Below is a small trained network, with its code and all its weights. Each question gives an input and a class and asks what happens when units are switched off, that is, made to give their printed mean instead of their output.

import numpy as np


def w(rows, s, z=0):
    codes = np.array(rows[::2]) - 128.0
    scale = np.full(codes.shape[1], s)
    scale[-1] = z or s
    return codes * scale


def norm(h):
    return h / np.sqrt((h * h).mean(-1, keepdims=True) + 1e-5)


def f(y):
    return y / 2 * (1 + np.tanh(0.7978845608 * (y + 0.044715 * y**3)))


def log_softmax(a):
    a = a - a.max(-1, keepdims=True)
    return a - np.log(np.exp(a).sum(-1, keepdims=True))


def net(x, mask):
    res = np.array(x, float).reshape(1, 6) / 4 @ E
    u = 0
    for l in range(2):
        y = f(norm(res) @ A[l][:, :-1].T + A[l][:, -1])
        res = res + np.where(mask[u : u + 4], y, B[l][:, -1]) @ B[l][:, :-1]
        u += 4
    return log_softmax(norm(res)[-1] @ U[:, :-1].T + U[:, -1])


A, B = {}, {}
E = w([
[126,139,125,128,122,128,144,144,125,128],'x0',
[151,115,136,123,130,130,129,124,146,128],'x1',
[54,138,99,102,86,117,192,95,203,254],'x2',
[142,121,135,127,135,127,126,124,135,130],'x3',
[188,126,74,111,109,64,176,24,63,104],'x4',
[84,145,247,58,59,219,147,126,43,89],'x5',
],0.0083)
A[0] = w([
[184,141,181,159,93,195,106,175,8,20,66],'L0N0',
[126,191,198,105,159,157,168,45,80,182,4],'L0N1',
[144,60,124,253,197,148,136,216,196,186,131],'L0N2',
[240,152,11,208,185,163,33,167,115,42,92],'L0N3',
],0.0048,0.0034)
B[0] = w([
[191,96,71,136,147,129,69,112,123,171,232],'L0N0',
[55,128,124,60,155,196,181,112,158,71,133],'L0N1',
[82,121,78,157,75,177,90,91,70,97,219],'L0N2',
[55,147,203,97,152,98,246,163,149,82,254],'L0N3',
],0.011,0.0053)
A[1] = w([
[52,175,188,209,142,232,84,176,230,233,254],'L1N0',
[66,148,120,198,183,151,85,253,226,126,99],'L1N1',
[116,144,234,91,146,200,17,242,158,211,146],'L1N2',
[103,121,172,200,179,188,51,226,134,46,80],'L1N3',
],0.0064,0.00096)
B[1] = w([
[168,111,157,178,153,154,115,150,105,86,254],'L1N0',
[124,66,109,105,93,191,157,88,104,102,227],'L1N1',
[121,194,138,163,161,37,113,162,161,142,240],'L1N2',
[109,143,106,4,65,107,147,79,161,194,251],'L1N3',
],0.014,0.0053)
U = w([
[51,85,122,45,67,183,188,106,135,116,254],'0',
[131,114,136,159,206,48,184,142,123,45,64],'1',
[152,173,136,69,102,61,22,180,154,181,87],'2',
[200,94,125,114,154,181,67,111,22,88,54],'3',
[113,50,72,253,91,209,65,153,145,127,127],'4',
[132,140,47,170,139,79,143,83,164,223,45],'5',
[98,176,230,206,136,158,112,201,151,118,187],'6',
],0.015,0.0025)

Each question gives the input, the list of numbers given to net, and the class t.
The units are the neurons (one row each of A and B). Each row of codes is followed by its name. A weight is (code - 128) times the scale printed after its matrix; where a second scale follows, it is the last column's (A, B and U).
mask holds one flag per neuron, layer by layer. A switched-off neuron (its flag False) gives its mean, the last column of its row in B, instead of its output. The means were averaged over made-up inputs and are rounded, as every weight is.
A unit's drop is (log p(t) with every unit on - log p(t) with that unit switched off) / (log p(t) with every unit on - log p(t) with every unit switched off).
The circuit of an input: a set's keep is (log p(t) with only the set's units on - log p(t) with every unit switched off) / (log p(t) with every unit on - log p(t) with every unit switched off). Starting from all 8 units, units are removed one at a time, each time the one whose removal leaves the highest keep (on an exact tie, the one counted first), for as long as the keep stays at least 0.8.
units of the circuit, in order: the units of the circuit, biggest drop first
most important unit: the unit with the biggest drop
top k neurons: the k neurons with the biggest drops, biggest first
top k neurons in layer l: the k neurons of layer l with the biggest drops, biggest first
drop when u is switched off: that unit's drop, to one decimal
input [1,-1,0,2,6,2], class 3: units of the circuit, in order -> [L0N3]
input [3,-4,0,-2,5,-5], class 1: top 3 neurons -> [L1N3, L0N0, L0N3]
input [3,-4,5,-8,0,5], class 6: units of the circuit, in order -> [L1N3, L1N1]
input [-6,-6,-8,8,-8,8], class 2: units of the circuit, in order -> [L1N3, L1N2]
input [5,-1,-6,2,-8,2], class 2: units of the circuit, in order -> [L1N2, L1N3]
input [2,2,-7,-5,7,-1], class 1: top 2 neurons in layer 0 -> [L0N3, L0N2]
input [7,-7,1,2,-2,6], class 6: top 2 neurons in layer 1 -> [L1N0, L1N3]
input [8,0,-2,2,1,-7], class 1: top 3 neurons -> [L1N3, L0N3, L0N1]
input [-8,-2,-4,5,1,0], class 1: top 2 neurons -> [L0N3, L0N2]
input [4,-3,1,-7,3,-1], class 5: top 2 neurons in layer 1 -> [L1N0, L1N1]
input [0,-6,0,1,1,-7], class 1: top 3 neurons -> [L1N3, L0N3, L0N0]
input [-5,1,4,8,-8,-1], class 4: top 4 neurons -> [L1N1, L1N0, L0N2, L0N3]
input [3,3,2,-3,-5,6], class 6: top 2 neurons -> [L1N0, L1N2]
input [5,-3,2,-3,-5,5], class 6: top neuron -> [L1N0]
input [6,0,-4,4,-7,0], class 0: top 2 neurons -> [L1N3, L1N1]
input [2,-3,-8,-1,-7,-1], class 0: top 2 neurons -> [L1N3, L1N1]
input [-3,7,-2,2,-8,3], class 2: top 2 neurons -> [L1N2, L1N3]
input [-5,-1,1,-7,-2,2], class 6: top 2 neurons -> [L1N0, L1N2]
input [0,-3,2,-8,-7,-2], class 4: top 2 neurons -> [L1N0, L0N3]
input [-2,-6,0,-1,8,-6], class 1: top 4 neurons -> [L1N3, L0N0, L0N3, L0N2]
input [2,6,0,-5,6,-3], class 1: most important unit -> L1N3
input [3,1,-4,3,-6,2], class 2: top 2 neurons in layer 1 -> [L1N2, L1N3]
input [4,-4,0,4,0,6], class 2: drop when L0N0 is switched off -> 0.2
input [-7,7,1,-1,-2,-8], class 4: drop when L1N3 is switched off -> 0.2
input [-7,6,0,5,-6,5], class 2: drop when L1N2 is switched off -> 0.5
